Here is a tiny trained network, its code and every weight. The questions are about switching its units off for an input and a class, where a switched-off unit gives its printed mean instead of its output.

import numpy as np


def w(rows, s, z=0):
    codes = np.array(rows[::2]) - 128.0
    scale = np.full(codes.shape[1], s)
    scale[-1] = z or s
    return codes * scale


def f(y):
    return np.maximum(y, 0)


def log_softmax(a):
    a = a - a.max(-1, keepdims=True)
    return a - np.log(np.exp(a).sum(-1, keepdims=True))


def net(x, mask):
    res = np.array(x, float).reshape(1, 4) / 4 @ E
    y = f(res @ A[0][:, :-1].T + A[0][:, -1])
    res = res + np.where(mask, y, B[0][:, -1]) @ B[0][:, :-1]
    return log_softmax(res[-1] @ U[:, :-1].T + U[:, -1])


A, B = {}, {}
E = w([
[211,42,3,108,124],'x0',
[112,161,84,193,238],'x1',
[192,153,157,108,185],'x2',
[186,33,165,207,132],'x3',
],0.0074)
A[0] = w([
[51,137,54,130,86,162],'neuron 1',
[84,159,134,119,178,134],'neuron 2',
[171,130,120,126,117,185],'neuron 3',
[125,137,93,150,184,129],'neuron 4',
[96,167,166,122,158,128],'neuron 5',
[70,88,199,227,109,208],'neuron 6',
[96,169,195,106,63,123],'neuron 7',
[121,149,75,138,232,48],'neuron 8',
[94,129,32,126,153,200],'neuron 9',
[123,111,191,183,169,94],'neuron 10',
[97,189,94,133,248,177],'neuron 11',
[139,76,92,182,116,134],'neuron 12',
[119,102,82,131,48,77],'neuron 13',
[91,173,101,124,215,141],'neuron 14',
[82,109,123,189,118,112],'neuron 15',
[132,173,174,97,147,155],'neuron 16',
[131,143,80,167,248,183],'neuron 17',
[242,50,73,185,205,252],'neuron 18',
[97,134,227,228,254,155],'neuron 19',
],0.013,0.0029)
B[0] = w([
[182,152,125,103,193,177],'neuron 1',
[137,139,162,159,90,175],'neuron 2',
[105,110,128,101,132,157],'neuron 3',
[152,162,97,132,141,168],'neuron 4',
[106,141,156,143,100,180],'neuron 5',
[82,233,173,34,69,199],'neuron 6',
[64,68,114,122,89,206],'neuron 7',
[201,164,120,122,161,186],'neuron 8',
[89,184,127,117,196,184],'neuron 9',
[118,189,140,148,154,171],'neuron 10',
[104,196,131,191,168,219],'neuron 11',
[153,142,134,38,105,173],'neuron 12',
[135,122,87,121,195,170],'neuron 13',
[101,187,133,155,147,194],'neuron 14',
[158,129,143,124,56,152],'neuron 15',
[83,130,146,75,103,181],'neuron 16',
[227,145,125,131,161,211],'neuron 17',
[152,3,40,87,179,252],'neuron 18',
[149,197,120,233,198,232],'neuron 19',
],0.027,0.012)
U = w([
[155,2,52,70,128,155],'0',
[185,205,105,127,199,188],'1',
[105,102,135,27,23,207],'2',
[197,105,103,201,149,2],'3',
[77,207,192,156,82,53],'4',
],0.0072,0.002)

Each question gives the input, the list of numbers given to net, and the class t.
The units are the neurons (one row each of A and B). Each row of codes is followed by its name. A weight is (code - 128) times the scale printed after its matrix; where a second scale follows, it is the last column's (A, B and U).
mask holds one flag per neuron, in row order. A switched-off neuron (its flag False) gives its mean, the last column of its row in B, instead of its output. The means were averaged over made-up inputs and are rounded, as every weight is.
A unit's drop is (log p(t) with every unit on - log p(t) with that unit switched off) / (log p(t) with every unit on - log p(t) with every unit switched off).
The circuit of an input: a set's keep is (log p(t) with only the set's units on - log p(t) with every unit switched off) / (log p(t) with every unit on - log p(t) with every unit switched off). Starting from the 12 units with the biggest drops (on a tie, the unit counted first), units are removed one at a time, each time the one whose removal leaves the highest keep (on an exact tie, the one counted first), for as long as the keep stays at least 0.8.
units of the circuit, in order: the units of the circuit, biggest drop first
k most important neurons: the k neurons with the biggest drops, biggest first
drop of u: that unit's drop, to one decimal
input [4,1,7,5], class 0: units of the circuit, in order -> neuron 18
input [-4,0,2,5], class 4: units of the circuit, in order -> neuron 6; neuron 18
input [0,-7,3,-2], class 2: 2 most important neurons -> neuron 18; neuron 19
input [-8,6,-1,-5], class 4: 3 most important neurons -> neuron 18; neuron 5; neuron 2
input [-5,-7,3,4], class 2: 2 most important neurons -> neuron 11; neuron 7
input [0,-7,8,-2], class 2: 2 most important neurons -> neuron 18; neuron 19
input [-2,-6,5,0], class 2: 2 most important neurons -> neuron 18; neuron 19
input [1,-8,1,2], class 0: drop of neuron 13 -> 0.1
input [-4,-6,4,5], class 4: drop of neuron 18 -> 0.4
input [6,-3,6,6], class 0: drop of neuron 9 -> 0.0
